[[  3 -53  20  32   2 -45  -4  35 -26 -19  61  -2 -20]
 [-22   7 -78 -14 -35  -9  22  46  -4 -11 -33  15   3]
 [ 33  40 -23  11 -10  70  10  -6   4   3  52  49  11]
 [ 28   1   1  19 -38  11  46  42 -13   8  -4 -15  67]
 [ -2 -39  42   6 -24 -32  -7  28 -47 -13  60 -20  17]]
->
[[-53  20  32   2 -45  -4  35 -26 -19  61  -2 -20   3]
 [  7 -78 -14 -35  -9  22  46  -4 -11 -33  15   3 -22]
 [ 40 -23  11 -10  70  10  -6   4   3  52  49  11  33]
 [  1   1  19 -38  11  46  42 -13   8  -4 -15  67  28]
 [-39  42   6 -24 -32  -7  28 -47 -13  60 -20  17  -2]]

[[  5  -3   5  17  16  23 -65   3 -19  16  11  14 -22  34 -20]
 [ -1   2 -20  20 -19  22  49 -18 -22  14  13   7  -4 -21   3]
 [ -5   0  14 -37 -44  11 -71 -16  50 -41 -33 -33   3  35  37]
 [  0  -1 -17   5 -33  43 -62 -20 -24   6   9   9 -12  30   5]
 [  2  -2  -6  58  19 -41 -39   9 -53  45  53  42   9  21 -11]
 [  7   2  -8  27   9   2  41   1 -34  18  23  27  -8 -17  -3]]
->
[[ -3   5  17  16  23 -65   3 -19  16  11  14 -22  34 -20   5]
 [  2 -20  20 -19  22  49 -18 -22  14  13   7  -4 -21   3  -1]
 [  0  14 -37 -44  11 -71 -16  50 -41 -33 -33   3  35  37  -5]
 [ -1 -17   5 -33  43 -62 -20 -24   6   9   9 -12  30   5   0]
 [ -2  -6  58  19 -41 -39   9 -53  45  53  42   9  21 -11   2]
 [  2  -8  27   9   2  41   1 -34  18  23  27  -8 -17  -3   7]]

[[ 59 -58  -5  77  54  73]
 [-77  -1  39  62  45 -43]
 [-56 -35 -81  50  17 -13]
 [-54  79  64  52 -38 -46]
 [ 21 -40 -61 -65  13   0]
 [-49  28  11  47   8  42]
 [-69  26  48  48  66 -50]
 [ 61  59  42 -56  -9   1]
 [ 66 -45  -9  64  -2  23]
 [ 13 -61  49 -60 -24 -56]
 [-81  36 -68 -46  23  53]]
->
[[-58  -5  77  54  73  59]
 [ -1  39  62  45 -43 -77]
 [-35 -81  50  17 -13 -56]
 [ 79  64  52 -38 -46 -54]
 [-40 -61 -65  13   0  21]
 [ 28  11  47   8  42 -49]
 [ 26  48  48  66 -50 -69]
 [ 59  42 -56  -9   1  61]
 [-45  -9  64  -2  23  66]
 [-61  49 -60 -24 -56  13]
 [ 36 -68 -46  23  53 -81]]

[[ 82 -44]
 [ 10 -37]]
->
[[-44  82]
 [-37  10]]

[[-48   5   3 -14 -69  51  57  60  34  -6]
 [ 26 -39 -52  23 -21   8  12  23   1  22]]
->
[[  5   3 -14 -69  51  57  60  34  -6 -48]
 [-39 -52  23 -21   8  12  23   1  22  26]]

[[-12   0 -35  21  11  24 -10]
 [ 21  -1  20  40  10  65 -11]
 [-13  -1 -46 -29  20 -67 -35]]
->
[[  0 -35  21  11  24 -10 -12]
 [ -1  20  40  10  65 -11  21]
 [ -1 -46 -29  20 -67 -35 -13]]

[[ 34   8 -16  16  10 -17 -25   5   8  37]
 [-22  -6  -3  32  10 -24  17  -4 -22  31]
 [-22 -16 -22  37  19 -26   5  -5 -17  37]
 [ 25   7  -5  61   9  -1  -1 -36   3  -1]
 [ 50   8 -17  30  -1 -20  -4 -31  27  -4]
 [-24  -9 -11  21   9 -20   1  -5 -17  40]]
->
[[  8 -16  16  10 -17 -25   5   8  37  34]
 [ -6  -3  32  10 -24  17  -4 -22  31 -22]
 [-16 -22  37  19 -26   5  -5 -17  37 -22]
 [  7  -5  61   9  -1  -1 -36   3  -1  25]
 [  8 -17  30  -1 -20  -4 -31  27  -4  50]
 [ -9 -11  21   9 -20   1  -5 -17  40 -24]]

[[-29   4 -29]
 [ -5  23  -9]
 [ 33  35  -7]
 [  2 -11  26]
 [ 38  34 -20]
 [-50 -40  75]]
->
[[  4 -29 -29]
 [ 23  -9  -5]
 [ 35  -7  33]
 [-11  26   2]
 [ 34 -20  38]
 [-40  75 -50]]

[[-31  49 -61 -33  28  71]
 [ 35  73 -66  18   0  64]
 [ 48  45  48  24 -46 -55]
 [ 40  -2  64  49 -44 -82]
 [ 71  39  41 -29   3 -49]
 [-21  61  16  61 -64 -11]
 [ 11 -71  70  12 -10 -77]]
->
[[ 49 -61 -33  28  71 -31]
 [ 73 -66  18   0  64  35]
 [ 45  48  24 -46 -55  48]
 [ -2  64  49 -44 -82  40]
 [ 39  41 -29   3 -49  71]
 [ 61  16  61 -64 -11 -21]
 [-71  70  12 -10 -77  11]]
